Below are the code and all the weights of a small trained network. Each question names an input and a class and asks about switching units off, where a switched-off unit gives its printed mean instead of its output.

import numpy as np


def w(rows, s, z=0):
    codes = np.array(rows[::2]) - 128.0
    scale = np.full(codes.shape[1], s)
    scale[-1] = z or s
    return codes * scale


def f(y):
    return np.maximum(y, 0)


def log_softmax(a):
    a = a - a.max(-1, keepdims=True)
    return a - np.log(np.exp(a).sum(-1, keepdims=True))


def net(x, mask):
    res = np.array(x, float).reshape(1, 4) / 4 @ E
    y = f(res @ A[0][:, :-1].T + A[0][:, -1])
    res = res + np.where(mask, y, B[0][:, -1]) @ B[0][:, :-1]
    return log_softmax(res[-1] @ U[:, :-1].T + U[:, -1])


A, B = {}, {}
E = w([
[150,26,251,195,117,115,116],'x0',
[92,108,112,203,50,203,52],'x1',
[52,202,144,100,90,83,171],'x2',
[70,141,202,76,165,148,69],'x3',
],0.011)
A[0] = w([
[105,123,173,49,63,153,127,164],'neuron 0',
[113,149,82,75,149,92,140,140],'neuron 1',
[171,104,78,138,106,112,131,128],'neuron 2',
[139,104,181,176,105,119,135,156],'neuron 3',
[127,175,81,67,172,136,152,168],'neuron 4',
[56,118,168,130,137,169,74,253],'neuron 5',
[166,68,172,139,170,157,77,122],'neuron 6',
[173,90,203,123,171,53,188,181],'neuron 7',
[7,177,189,100,98,117,110,149],'neuron 8',
[107,133,74,235,3,144,140,172],'neuron 9',
],0.015,0.0038)
B[0] = w([
[104,127,123,149,167,79,120,171],'neuron 0',
[157,61,109,38,164,121,120,190],'neuron 1',
[151,185,65,196,133,121,174,176],'neuron 2',
[175,99,160,117,95,144,168,192],'neuron 3',
[162,137,69,55,173,88,133,209],'neuron 4',
[101,163,142,180,184,135,92,210],'neuron 5',
[200,69,172,117,200,162,90,205],'neuron 6',
[141,208,210,99,56,144,206,221],'neuron 7',
[36,106,189,153,184,72,157,218],'neuron 8',
[105,69,96,148,7,86,69,249],'neuron 9',
],0.021,0.019)
U = w([
[76,169,140,137,198,107,155,94],'0',
[187,105,143,164,174,203,147,3],'1',
[91,81,131,158,95,90,158,89],'2',
[176,168,167,104,111,147,213,208],'3',
[183,97,127,187,101,170,116,77],'4',
[154,125,50,187,132,122,212,86],'5',
[145,162,74,10,165,102,170,223],'6',
[128,124,58,140,49,134,125,131],'7',
],0.011,0.0032)

Each question gives the input, the list of numbers given to net, and the class t.
The units are the neurons (one row each of A and B). Each row of codes is followed by its name. A weight is (code - 128) times the scale printed after its matrix; where a second scale follows, it is the last column's (A, B and U).
mask holds one flag per neuron, in row order. A switched-off neuron (its flag False) gives its mean, the last column of its row in B, instead of its output. The means were averaged over made-up inputs and are rounded, as every weight is.
A unit's drop is (log p(t) with every unit on - log p(t) with that unit switched off) / (log p(t) with every unit on - log p(t) with every unit switched off).
The circuit of an input: a set's keep is (log p(t) with only the set's units on - log p(t) with every unit switched off) / (log p(t) with every unit on - log p(t) with every unit switched off). Starting from all 10 units, units are removed one at a time, each time the one whose removal leaves the highest keep (on an exact tie, the one counted first), for as long as the keep stays at least 0.8.
circuit, biggest first: the units of the circuit, biggest drop first
k most important neurons: the k neurons with the biggest drops, biggest first
drop of u: that unit's drop, to one decimal
input [1,-6,-8,-5], class 3: circuit, biggest first : (neuron 7)
input [6,7,5,6], class 0: 2 most important neurons : (neuron 5; neuron 8)
input [8,5,2,1], class 4: 3 most important neurons : (neuron 6; neuron 9; neuron 3)
input [-5,4,1,2], class 0: circuit, biggest first : (neuron 3; neuron 8)
input [4,-2,-8,-4], class 3: 2 most important neurons : (neuron 7; neuron 5)
input [7,4,3,-4], class 4: 3 most important neurons : (neuron 8; neuron 3; neuron 4)
input [6,7,2,-2], class 4: 3 most important neurons : (neuron 6; neuron 8; neuron 3)
input [0,-4,-1,-3], class 3: 2 most important neurons : (neuron 7; neuron 0)
input [8,-5,5,7], class 3: 2 most important neurons : (neuron 7; neuron 3)
input [4,2,-8,-1], class 1: 2 most important neurons : (neuron 6; neuron 9)
input [6,0,-8,-8], class 4: 2 most important neurons : (neuron 6; neuron 9)
input [0,4,0,3], class 0: 2 most important neurons : (neuron 5; neuron 9)
input [-3,2,-8,-3], class 4: 3 most important neurons : (neuron 4; neuron 6; neuron 8)
input [-6,0,5,7], class 0: circuit, biggest first : (neuron 8)
input [0,8,-5,3], class 4: drop of neuron 9 : 0.3
input [8,0,6,6], class 0: drop of neuron 8 : 0.4
input [2,0,0,6], class 0: drop of neuron 0 : 0.0
